Here is a tiny trained network, its code and every weight. The questions are about switching its units off for an input and a target symbol, where a switched-off unit gives its printed mean instead of its output.

import numpy as np


def w(rows, s, z=0):
    codes = np.array(rows[::2]) - 128.0
    scale = np.full(codes.shape[1], s)
    scale[-1] = z or s
    return codes * scale


def f(y):
    return np.maximum(y, 0)


def softmax(a):
    e = np.exp(a - a.max(-1, keepdims=True))
    return e / e.sum(-1, keepdims=True)


def log_softmax(a):
    a = a - a.max(-1, keepdims=True)
    return a - np.log(np.exp(a).sum(-1, keepdims=True))


def net(x, mask):
    ids = ['ΓΞβεζημπτψ'.index(c) for c in x.split()]
    T = len(ids)
    res = E[ids] + P[:T]
    u = 0
    for l in range(2):
        q, k, v = (res @ M[l].T for M in (Q, K, V))
        z = softmax(np.where(np.tri(T) > 0, q @ k.T / 4**0.5, -1e9)) @ v
        res = res + np.where(mask[u], z, O[l][:, -1]) @ O[l][:, :-1]
        u += 1
        y = f(res @ A[l][:, :-1].T + A[l][:, -1])
        res = res + np.where(mask[u : u + 12], y, B[l][:, -1]) @ B[l][:, :-1]
        u += 12
    return log_softmax(res[-1] @ U[:, :-1].T + U[:, -1])


Q, K, V, O, A, B = {}, {}, {}, {}, {}, {}
E = w([
[175,123,61,113,130,127,160,163],'Γ',
[31,125,55,164,64,64,181,78],'Ξ',
[184,4,148,61,22,184,179,63],'β',
[122,63,229,70,204,156,137,196],'ε',
[87,132,87,167,92,57,160,150],'ζ',
[177,190,204,157,76,111,96,152],'η',
[75,195,125,165,211,175,138,129],'μ',
[120,49,198,83,118,20,179,121],'π',
[31,83,55,80,186,131,126,160],'τ',
[138,86,237,122,150,195,157,81],'ψ',
],0.016)
P = w([
[144,96,111,107,93,128,196,73],'0',
[155,96,110,141,149,94,113,50],'1',
[160,79,94,174,184,70,82,2],'2',
[135,93,121,177,169,120,116,82],'3',
[115,139,122,93,121,184,122,103],'4',
[109,173,127,52,98,226,147,134],'5',
[119,132,118,84,128,176,96,78],'6',
[89,113,117,121,115,168,104,115],'7',
[84,53,102,213,165,139,94,139],'8',
[50,105,116,138,69,225,160,255],'9',
[62,107,124,111,105,169,89,157],'10',
[69,118,131,109,105,178,81,156],'11',
[81,38,102,212,146,127,121,168],'12',
],0.0077)
Q[0] = w([
[136,104,187,42,85,133,140,75],'L0H1',
[90,177,197,64,214,167,255,68],'L0H1',
[195,142,191,118,95,42,209,66],'L0H1',
[149,193,117,143,85,182,66,133],'L0H1',
],0.0057)
K[0] = w([
[182,74,241,109,147,181,44,105],'L0H1',
[106,85,134,98,189,145,54,111],'L0H1',
[157,86,182,91,122,16,174,117],'L0H1',
[136,187,64,84,51,93,1,93],'L0H1',
],0.0059)
V[0] = w([
[194,98,85,141,214,197,51,90],'L0H1',
[123,71,165,168,157,115,144,92],'L0H1',
[170,142,84,160,65,103,144,217],'L0H1',
[254,181,156,40,141,34,104,114],'L0H1',
],0.0056)
O[0] = w([
[83,129,93,137,107,123,43,241,128],'L0H1',
[188,83,219,157,93,53,192,215,248],'L0H1',
[235,128,2,103,84,186,207,168,3],'L0H1',
[130,94,184,106,104,54,175,105,85],'L0H1',
],0.0061,0.003)
A[0] = w([
[122,153,125,173,129,159,88,145,235],'L0N1',
[123,103,140,108,117,184,118,79,255],'L0N2',
[133,135,195,120,158,130,122,170,143],'L0N3',
[90,155,149,140,64,50,141,138,206],'L0N4',
[175,183,164,157,87,109,68,113,188],'L0N5',
[95,142,65,90,203,176,135,99,178],'L0N6',
[137,108,140,83,80,127,161,100,179],'L0N7',
[148,131,109,113,75,89,112,119,60],'L0N8',
[138,87,93,169,184,115,153,171,193],'L0N9',
[142,119,63,249,211,105,158,135,119],'L0N10',
[150,90,123,114,122,66,112,131,185],'L0N11',
[151,105,111,101,179,130,141,163,148],'L0N12',
],0.011,0.0034)
B[0] = w([
[44,154,127,139,113,219,111,134,166],'L0N1',
[137,107,149,195,157,132,87,198,246],'L0N2',
[178,81,154,56,129,180,161,95,213],'L0N3',
[167,201,164,119,107,229,125,156,195],'L0N4',
[190,78,155,159,69,254,141,48,152],'L0N5',
[89,154,122,124,103,104,61,183,181],'L0N6',
[91,164,136,196,58,112,117,182,254],'L0N7',
[160,110,173,120,187,54,94,79,152],'L0N8',
[76,139,157,61,78,134,122,86,189],'L0N9',
[41,92,77,152,133,125,136,24,175],'L0N10',
[84,138,166,122,68,120,103,87,204],'L0N11',
[123,57,151,81,144,77,140,132,171],'L0N12',
],0.0078,0.0082)
Q[1] = w([
[151,133,190,116,104,171,121,206],'L1H1',
[165,226,84,105,179,99,164,189],'L1H1',
[123,255,124,127,161,84,148,219],'L1H1',
[156,118,173,164,111,156,116,204],'L1H1',
],0.0095)
K[1] = w([
[97,121,196,134,177,99,5,73],'L1H1',
[173,118,116,136,145,86,155,51],'L1H1',
[169,105,126,130,121,84,121,52],'L1H1',
[111,130,106,141,104,109,23,101],'L1H1',
],0.011)
V[1] = w([
[89,101,223,68,214,203,71,160],'L1H1',
[154,162,80,1,129,97,142,117],'L1H1',
[201,132,171,133,102,198,196,82],'L1H1',
[158,12,120,83,97,54,116,185],'L1H1',
],0.0081)
O[1] = w([
[139,160,180,141,190,154,115,160,250],'L1H1',
[152,203,126,25,142,191,172,53,28],'L1H1',
[22,40,156,103,100,188,62,110,67],'L1H1',
[111,88,71,138,132,188,255,213,142],'L1H1',
],0.0093,0.013)
A[1] = w([
[86,113,174,80,151,108,141,134,214],'L1N1',
[138,125,118,134,166,138,160,162,223],'L1N2',
[115,170,88,178,70,162,110,143,183],'L1N3',
[123,158,9,140,144,163,89,112,222],'L1N4',
[114,157,164,122,130,80,120,93,207],'L1N5',
[147,64,130,99,203,140,125,149,5],'L1N6',
[74,84,121,66,102,125,182,139,201],'L1N7',
[152,116,136,122,144,77,125,167,134],'L1N8',
[71,133,73,97,123,109,52,128,173],'L1N9',
[170,105,191,142,111,105,119,169,72],'L1N10',
[131,98,135,68,170,167,145,124,46],'L1N11',
[170,133,163,107,172,155,139,102,196],'L1N12',
],0.012,0.0025)
B[1] = w([
[142,223,149,155,90,189,122,118,176],'L1N1',
[116,138,73,201,156,161,189,83,179],'L1N2',
[180,100,87,43,233,147,98,130,184],'L1N3',
[130,171,66,61,8,15,187,134,148],'L1N4',
[192,63,102,135,163,127,66,134,171],'L1N5',
[112,121,52,254,90,124,54,23,173],'L1N6',
[67,170,181,46,211,132,118,128,186],'L1N7',
[159,182,152,106,187,244,143,95,182],'L1N8',
[202,60,158,127,55,131,186,128,167],'L1N9',
[121,153,75,64,131,72,173,81,255],'L1N10',
[204,160,49,99,155,125,60,131,158],'L1N11',
[125,72,120,148,79,19,184,191,175],'L1N12',
],0.0062,0.025)
U = w([
[126,154,73,40,138,112,116,111,113],'Γ',
[143,124,61,150,71,94,106,107,87],'Ξ',
[99,72,71,132,188,48,113,194,156],'β',
[107,160,93,119,194,165,96,83,148],'ε',
[143,112,93,92,115,113,126,77,37],'ζ',
[212,68,146,92,109,218,120,106,39],'η',
[166,141,124,129,149,77,60,135,232],'μ',
[77,159,182,104,121,112,145,109,250],'π',
[139,168,81,169,120,70,167,124,87],'τ',
[91,140,145,255,92,94,122,111,67],'ψ',
],0.0062,0.0022)

Each question gives the input, a string of symbols that net reads in full, and the target symbol t.
The units are the heads (4 rows each of Q, K, V and O) and the neurons (one row each of A and B). Each row of codes is followed by its name. A weight is (code - 128) times the scale printed after its matrix; where a second scale follows, it is the last column's (O, A, B and U).
mask holds one flag per unit, layer by layer, with each layer's heads first. A switched-off unit (its flag False) gives its mean, the last column of its rows in O or B, instead of its output. The means were averaged over made-up inputs and are rounded, as every weight is.
A unit's drop is (log p(t) with every unit on - log p(t) with that unit switched off) / (log p(t) with every unit on - log p(t) with every unit switched off).
The circuit of an input: a set's keep is (log p(t) with only the set's units on - log p(t) with every unit switched off) / (log p(t) with every unit on - log p(t) with every unit switched off). Starting from the 12 units with the biggest drops (on a tie, the unit counted first), units are removed one at a time, each time the one whose removal leaves the highest keep (on an exact tie, the one counted first), for as long as the keep stays at least 0.8.
units of the circuit, in order: the units of the circuit, biggest drop first
most important unit: the unit with the biggest drop
k most important neurons: the k neurons with the biggest drops, biggest first
k most important neurons of layer l: the k neurons of layer l with the biggest drops, biggest first
input β β ε Γ ε ζ, target ε: units of the circuit, in order => (L1H1 L0N7 L1N12 L1N9)
input ψ β β μ ζ ψ ε Ξ μ ψ, target μ: units of the circuit, in order => (L1H1 L0N1 L1N5)
input Ξ Ξ ε ζ, target Ξ: 2 most important neurons => (L0N10 L0N3)
input β β ε Γ, target β: 2 most important neurons => (L0N7 L0N10)
input β ε ε Ξ β τ, target ε: 2 most important neurons => (L0N4 L0N7)
input ψ β μ, target ψ: units of the circuit, in order => (L1H1 L0N10 L1N10 L1N7)
input Γ ε π η η β β η, target η: most important neuron of layer 1 => (L1N3)
input ε Γ β, target β: 4 most important neurons => (L0N2 L0N7 L0N3 L0N12)
input ψ Γ β Γ, target ψ: 2 most important neurons of layer 0 => (L0N10 L0N7)
input Ξ η Γ Γ β ζ ψ μ ζ, target ζ: 2 most important neurons of layer 0 => (L0N10 L0N2)
input μ μ β Γ, target μ: units of the circuit, in order => (L1H1 L0N1 L0H1)
input β π ε β π ε π, target π: 2 most important neurons of layer 0 => (L0N11 L0N7)
input Γ τ Γ Γ β Ξ Γ μ η ψ ε ζ ε, target μ: units of the circuit, in order => (L1H1 L0N1 L0N6)
input Γ Γ β Ξ ε ψ ε Γ μ π, target μ: units of the circuit, in order => (L1H1 L1N5 L0N1)
input Γ η μ μ, target Γ: 2 most important neurons => (L0N10 L1N4)
input ε τ ζ ε Γ τ ζ ε π β Γ ε Ξ, target β: 4 most important neurons => (L0N7 L0N10 L1N3 L0N2)
input ψ β ψ ψ, target ψ: 2 most important neurons => (L1N6 L1N3)
input β β ε, target ε: most important neuron => (L1N7)
input ε τ ε η μ Γ π β Γ τ π ζ π, target τ: 2 most important neurons => (L0N6 L0N3)
input β ψ μ β η Ξ β β β μ, target β: 4 most important neurons of layer 0 => (L0N6 L0N11 L0N4 L0N5)
input μ ψ ε β β Γ ε ε ζ η Γ η Ξ, target η: most important neuron => (L1N9)
input ε β η β μ ζ, target η: 4 most important neurons => (L1N9 L0N7 L0N5 L0N4)
input ε μ β ψ ε ε η μ β β τ β Γ, target β: 3 most important neurons => (L0N10 L0N7 L0N2)
input τ ζ τ Γ ε μ, target τ: 3 most important neurons of layer 1 => (L1N4 L1N7 L1N2)
input β ψ π, target π: 2 most important neurons of layer 0 => (L0N11 L0N3)
input τ β π, target τ: 2 most important neurons of layer 0 => (L0N6 L0N4)
input π τ η μ, target π: most important unit => L0N4
input Ξ η η τ β β Ξ ε η, target τ: 2 most important neurons => (L0N6 L1N12)
input ψ ζ β β Ξ τ ψ η Γ η ε, target τ: 2 most important neurons => (L0N6 L1N12)
